[ 17  -4  -2  -9   3   5  15   9 -14 -18  -1   8   9  -6 -10 -25   1  -9
  13   9   0 -16 -38  14] | 6
[  9   3  -8 -15  -5   3   6   9  14  -3  -2  -7  -3   1   5   2   2  -9
 -13  -4  -1  -1  12  13] | 5
[-16 -11  -6   1   8  18   1  -8 -17 -10   4   4  17  13   0 -22 -15 -19
   3  10   7   6  -8  -4] | 5
[ -4  -5  17   8   4  -9  -6   3  10   1   7  -1  -6 -11   0   3   6 -16
 -16   0   3   3  -6   6] | 11
[ -1  -9 -17 -20 -11 -12  -5   4  14   8  23  12  14   2  -2 -18  -5 -25
 -25  -6  -5 -11 -12  22] | 0
[ 19   6   6 -12  -7 -13 -15  -8  -3  -7  14   8  14  10   6  -4   2 -19
 -16  -7  -6 -20 -36  14] | 4
[  8   0   2  -8  -4 -10  -6  -2  -3  -4  10   8  10   3   2  -9   1 -15
 -13  -3  -3 -13 -22  14] | 4
[ -9  -6 -16 -11  -2  12   6   8  22   2   0 -11 -10  -3   0   3   4   4
  13   1  -3 -11 -25  -4] | 4
[-10 -14  -5   2  11  17  13   2 -19 -24  -8   1  10  10   8  -4  -3 -21
 -22  -1   3   8  24  17] | 4
[ 22   2  -9 -13  -3   3  26  16  -7 -18 -17   1   9   9   5 -12  -6 -14
  -3  10   7   2 -31 -11] | 5
[  8  -7  -3  -7   3   3  15  13   0 -13  -4   0   1  -8  -1  -4   7 -15
  -9  -1  -1  -8  -8  20] | 4
[ 30   5  29  14  10  -9   7   1 -41 -30 -15   5   4 -14  -3   5  20   0
  15  11   2 -15 -61  -1] | 12
[ 18   8  19   2   2   1  -4  -4 -11 -16  -3  -3   0  -5  -1  -1   9  -3
  18   8   1 -11 -33   4] | 10
[ 16   0  21  13  16   5  17  10 -16 -21 -10  -1  -4 -21  -9 -13   9  -5
  16  13   5  -3 -25  12] | 15
[  9  -3  20   7   8  -3   3   2 -11 -15  11  12   9 -15 -14 -34   2 -20
   9  12   3 -10 -45  13] | 14
[-10  -7  19  22  11 -11  -7  -6 -12   5  13   9  -5 -24 -11   4  16   9
  -4  -8  -6  -7  12  20] | 13
[ -6   5  10  -4  -2   4 -16  -9  16  10  19   0   0  -1  -7 -15  -4  -4
  16   5  -2 -12 -19   5] | 13
[ 18   6  16   4   5  -1   0  -1 -18 -18  -8  -2  -3 -13  -6  -8   8  -3
  16  11   5   1  -3  16] | 9
[ 13  -1  -4 -16  -5  -1   9  12  18  -3   5  -5  -5 -13  -5  -5   9  -7
   7   1  -4 -18 -29  17] | 4

[-8  9 -1 -4  0 -5 -3  1  6  2  2  1 -1 -1 -1  0] | 11
[ 16 -11   2  -3   1   1   6   1   6  -1   0   2   1   3   0  -2] | 11
[-26  22  -2   5   1 -12  -9   1  20   0   3  11  -4  -2  -3   0] | 11
[-18  -6 -16  -8  -1  -7  -5   9  28   1   9  12  -3   5  -9 -14] | 15
[-7  5 -1  8  1 -5 -2  1 10 -1  1  6  0  0  0  0] | 11
[-16  12  -2  14   1  -6  -7   0  21  -2   3   3  -2  -1   0  -3] | 11
[-20  14  -1  10   2 -12  -5   2  23   1   7  10  -2   1  -3  -4] | 11
[-17  11  -2  28   4 -14  -4   1  34  -3   8  10   0   2   0  -5] | 11
[-20  11  -6  22   1  -5  -9  -1  13  -2   1   2   0  -2   2  -1] | 11
[-7  8  0 -1  0 -3 -3  1  7 -1  2  3 -1 -1 -1  0] | 11
[-31   2 -19  -4  -1 -12  -8   9  32   1  11  10  -4   2  -9 -15] | 15
[ -7   6  -3  44   5 -12  -6   1  33  -4   8   9   1   4   1  -6] | 11
[-21  15  -3   7   1 -10  -6   0  15  -1   3   7  -2  -1  -2   0] | 11
[-20  19   1  25  -8 -14   3  -3  -6   4   6 -17  -3   2   2 -15] | 0
[-37  28  -2  35  -7 -18  -3  -4   2   3   7 -13  -3   1   1 -17] | 0
[-15   8  -3  19   2  -6  -6   0  14  -1   3   4  -1   0   0  -2] | 11
[ -3   8   2 -13   0  -5  -2   0   5   3   2   6  -3  -1  -3   0] | 11
[-20  16  -2   9   3 -11  -6   2  21   0   5   8  -2   0  -3  -1] | 11
[-10  10   2  11   3 -15  -2   3  33   0   6  14  -1   3  -3  -5] | 11
[-17   9   1  14   3 -11  -3   2  23  -1   6  10  -2   2  -2  -4] | 11
[-17  17  -3  12   1  -9  -7   1  19   0   3   7  -2  -1  -1  -2] | 11
[-11   5   4   2   2 -13   0   2  18   2   4  11  -1   2  -3  -2] | 11
[ -8   6   6  -2   2 -14   1   3  21   3   6  13  -2   3  -4  -4] | 11
[-23  35   1  63  -2 -14   0  -3  35   6  16  -2 -12   4   0  -9] | 3
[-4 -4  0 34  3 -3  0  1 14 -3  3  1  2  3  2 -4] | 11
[  7  -6  19 -13   5 -26  14   7  47   4   9  29  -1  12  -9  -8] | 11
[-10   5  -1  12   1  -6  -3   0  12  -1   3   3  -1  -1  -1  -1] | 11
[-27 -46  -6  43   3 -20 -19  -7  39 -12  15  14   6   4  12   0] | 4
[-14  -7 -18 -11  -2  -6  -5   9  25   1   7   4  -2   3  -7 -15] | 15
[-10  10   6 -16   1 -15   2   3  19   3   2  13  -2   2  -5  -3] | 11
[ -5   8   2 -11  -1  -7   0   2   9   3   2   7  -2   1  -3  -1] | 11
[-11   9   0  18   2 -11  -1   1  28  -2   6   9  -2   2  -1  -3] | 11
[-28 -47   1 -11  -1 -19 -14  -6  20  -4  10  16   4   1   5   5] | 4
